Below is a small trained network, with its code and all its weights. Each question gives an input and a class and asks what happens when units are switched off, that is, made to give their printed mean instead of their output.

import numpy as np


def w(rows, s, z=0):
    codes = np.array(rows[::2]) - 128.0
    scale = np.full(codes.shape[1], s)
    scale[-1] = z or s
    return codes * scale


def f(y):
    return np.maximum(y, 0)


def log_softmax(a):
    a = a - a.max(-1, keepdims=True)
    return a - np.log(np.exp(a).sum(-1, keepdims=True))


def net(x, mask):
    res = np.array(x, float).reshape(1, 6) / 4 @ E
    y = f(res @ A[0][:, :-1].T + A[0][:, -1])
    res = res + np.where(mask, y, B[0][:, -1]) @ B[0][:, :-1]
    return log_softmax(res[-1] @ U[:, :-1].T + U[:, -1])


A, B = {}, {}
E = w([
[93,212,11,65],'x0',
[128,124,125,127],'x1',
[29,8,91,123],'x2',
[126,129,124,128],'x3',
[78,172,199,77],'x4',
[183,45,143,1],'x5',
],0.0072)
A[0] = w([
[213,112,170,59,113],'neuron 0',
[109,170,54,94,46],'neuron 1',
[66,156,193,108,109],'neuron 2',
[144,131,54,149,160],'neuron 3',
[90,162,93,172,88],'neuron 4',
[245,210,163,138,69],'neuron 5',
[157,99,63,159,87],'neuron 6',
[161,115,93,33,85],'neuron 7',
[117,133,142,212,101],'neuron 8',
[163,113,105,149,31],'neuron 9',
[161,108,93,159,2],'neuron 10',
[136,166,143,163,44],'neuron 11',
[103,102,86,118,99],'neuron 12',
[162,86,226,207,60],'neuron 13',
[175,204,112,79,61],'neuron 14',
[175,103,110,172,182],'neuron 15',
[152,115,95,175,127],'neuron 16',
[186,120,121,158,142],'neuron 17',
[45,90,99,141,53],'neuron 18',
[125,170,72,109,106],'neuron 19',
[140,80,124,89,88],'neuron 20',
[117,174,117,186,92],'neuron 21',
[89,178,203,87,108],'neuron 22',
[111,165,136,187,20],'neuron 23',
[49,166,180,127,153],'neuron 24',
[81,147,156,94,94],'neuron 25',
[169,89,208,168,99],'neuron 26',
[171,82,176,85,90],'neuron 27',
],0.012,0.0057)
B[0] = w([
[107,125,47,211,231],'neuron 0',
[71,232,208,20,189],'neuron 1',
[198,112,150,184,182],'neuron 2',
[191,132,158,57,191],'neuron 3',
[130,132,44,167,179],'neuron 4',
[38,11,218,192,254],'neuron 5',
[223,122,165,192,166],'neuron 6',
[126,158,28,188,218],'neuron 7',
[147,130,27,188,198],'neuron 8',
[223,93,168,54,133],'neuron 9',
[204,78,90,139,135],'neuron 10',
[54,137,102,128,158],'neuron 11',
[121,70,187,113,167],'neuron 12',
[65,254,165,12,241],'neuron 13',
[78,152,196,156,205],'neuron 14',
[203,81,144,71,198],'neuron 15',
[203,105,204,83,170],'neuron 16',
[143,95,136,114,177],'neuron 17',
[10,108,200,171,184],'neuron 18',
[114,147,143,63,189],'neuron 19',
[111,148,116,214,180],'neuron 20',
[140,119,67,214,188],'neuron 21',
[253,83,116,125,198],'neuron 22',
[133,142,35,183,163],'neuron 23',
[245,100,127,105,197],'neuron 24',
[221,81,159,138,160],'neuron 25',
[83,247,121,82,224],'neuron 26',
[149,155,52,150,203],'neuron 27',
],0.0087,0.0076)
U = w([
[136,139,136,117,250],'0',
[97,229,138,44,103],'1',
[109,167,31,193,35],'2',
[44,49,233,165,81],'3',
[255,102,172,94,42],'4',
],0.0095,0.011)

Each question gives the input, the list of numbers given to net, and the class t.
The units are the neurons (one row each of A and B). Each row of codes is followed by its name. A weight is (code - 128) times the scale printed after its matrix; where a second scale follows, it is the last column's (A, B and U).
mask holds one flag per neuron, in row order. A switched-off neuron (its flag False) gives its mean, the last column of its row in B, instead of its output. The means were averaged over made-up inputs and are rounded, as every weight is.
A unit's drop is (log p(t) with every unit on - log p(t) with that unit switched off) / (log p(t) with every unit on - log p(t) with every unit switched off).
The circuit of an input: a set's keep is (log p(t) with only the set's units on - log p(t) with every unit switched off) / (log p(t) with every unit on - log p(t) with every unit switched off). Starting from the 12 units with the biggest drops (on a tie, the unit counted first), units are removed one at a time, each time the one whose removal leaves the highest keep (on an exact tie, the one counted first), for as long as the keep stays at least 0.8.
units of the circuit, in order: the units of the circuit, biggest drop first
unit that matters most: the unit with the biggest drop
k most important neurons: the k neurons with the biggest drops, biggest first
drop when u is switched off: that unit's drop, to one decimal
input [2,0,-4,1,1,1], class 3: unit that matters most => neuron 5
input [7,1,-6,-2,8,-2], class 4: units of the circuit, in order => neuron 22; neuron 24
input [-3,-4,2,-1,-3,-1], class 1: units of the circuit, in order => neuron 5; neuron 22; neuron 0
input [-6,-2,1,2,6,1], class 1: 3 most important neurons => neuron 13; neuron 26; neuron 5
input [4,5,4,-3,-2,-1], class 1: units of the circuit, in order => neuron 5; neuron 1
input [-7,-7,-7,-5,5,4], class 1: 3 most important neurons => neuron 13; neuron 26; neuron 27
input [5,0,8,-7,-6,-6], class 3: 2 most important neurons => neuron 18; neuron 12
input [0,1,-3,3,7,-5], class 4: units of the circuit, in order => neuron 24; neuron 22
input [5,2,-5,2,-6,8], class 2: 2 most important neurons => neuron 7; neuron 0
input [-6,0,7,8,3,-7], class 0: 2 most important neurons => neuron 5; neuron 24
input [-2,-6,-3,-5,6,6], class 2: 2 most important neurons => neuron 0; neuron 27
input [4,-2,-6,2,-5,-2], class 3: units of the circuit, in order => neuron 5; neuron 14
input [-1,4,-5,-1,-7,2], class 4: 2 most important neurons => neuron 15; neuron 18
input [4,8,-8,7,-7,-1], class 3: units of the circuit, in order => neuron 5
input [-6,5,-6,-5,4,5], class 1: 3 most important neurons => neuron 13; neuron 26; neuron 27
input [5,-6,-7,4,5,8], class 2: 2 most important neurons => neuron 7; neuron 0
input [6,4,6,4,-7,5], class 4: 2 most important neurons => neuron 6; neuron 3
input [8,6,5,6,-1,-2], class 1: 2 most important neurons => neuron 1; neuron 5
input [-5,5,4,2,6,-1], class 4: 2 most important neurons => neuron 24; neuron 2
input [8,1,0,5,-7,-1], class 1: units of the circuit, in order => neuron 1
input [1,2,1,3,1,6], class 2: drop when neuron 7 is switched off => 0.1
input [5,0,8,0,-3,-3], class 3: drop when neuron 18 is switched off => 0.7
input [-7,6,8,-8,7,1], class 0: drop when neuron 2 is switched off => 0.3
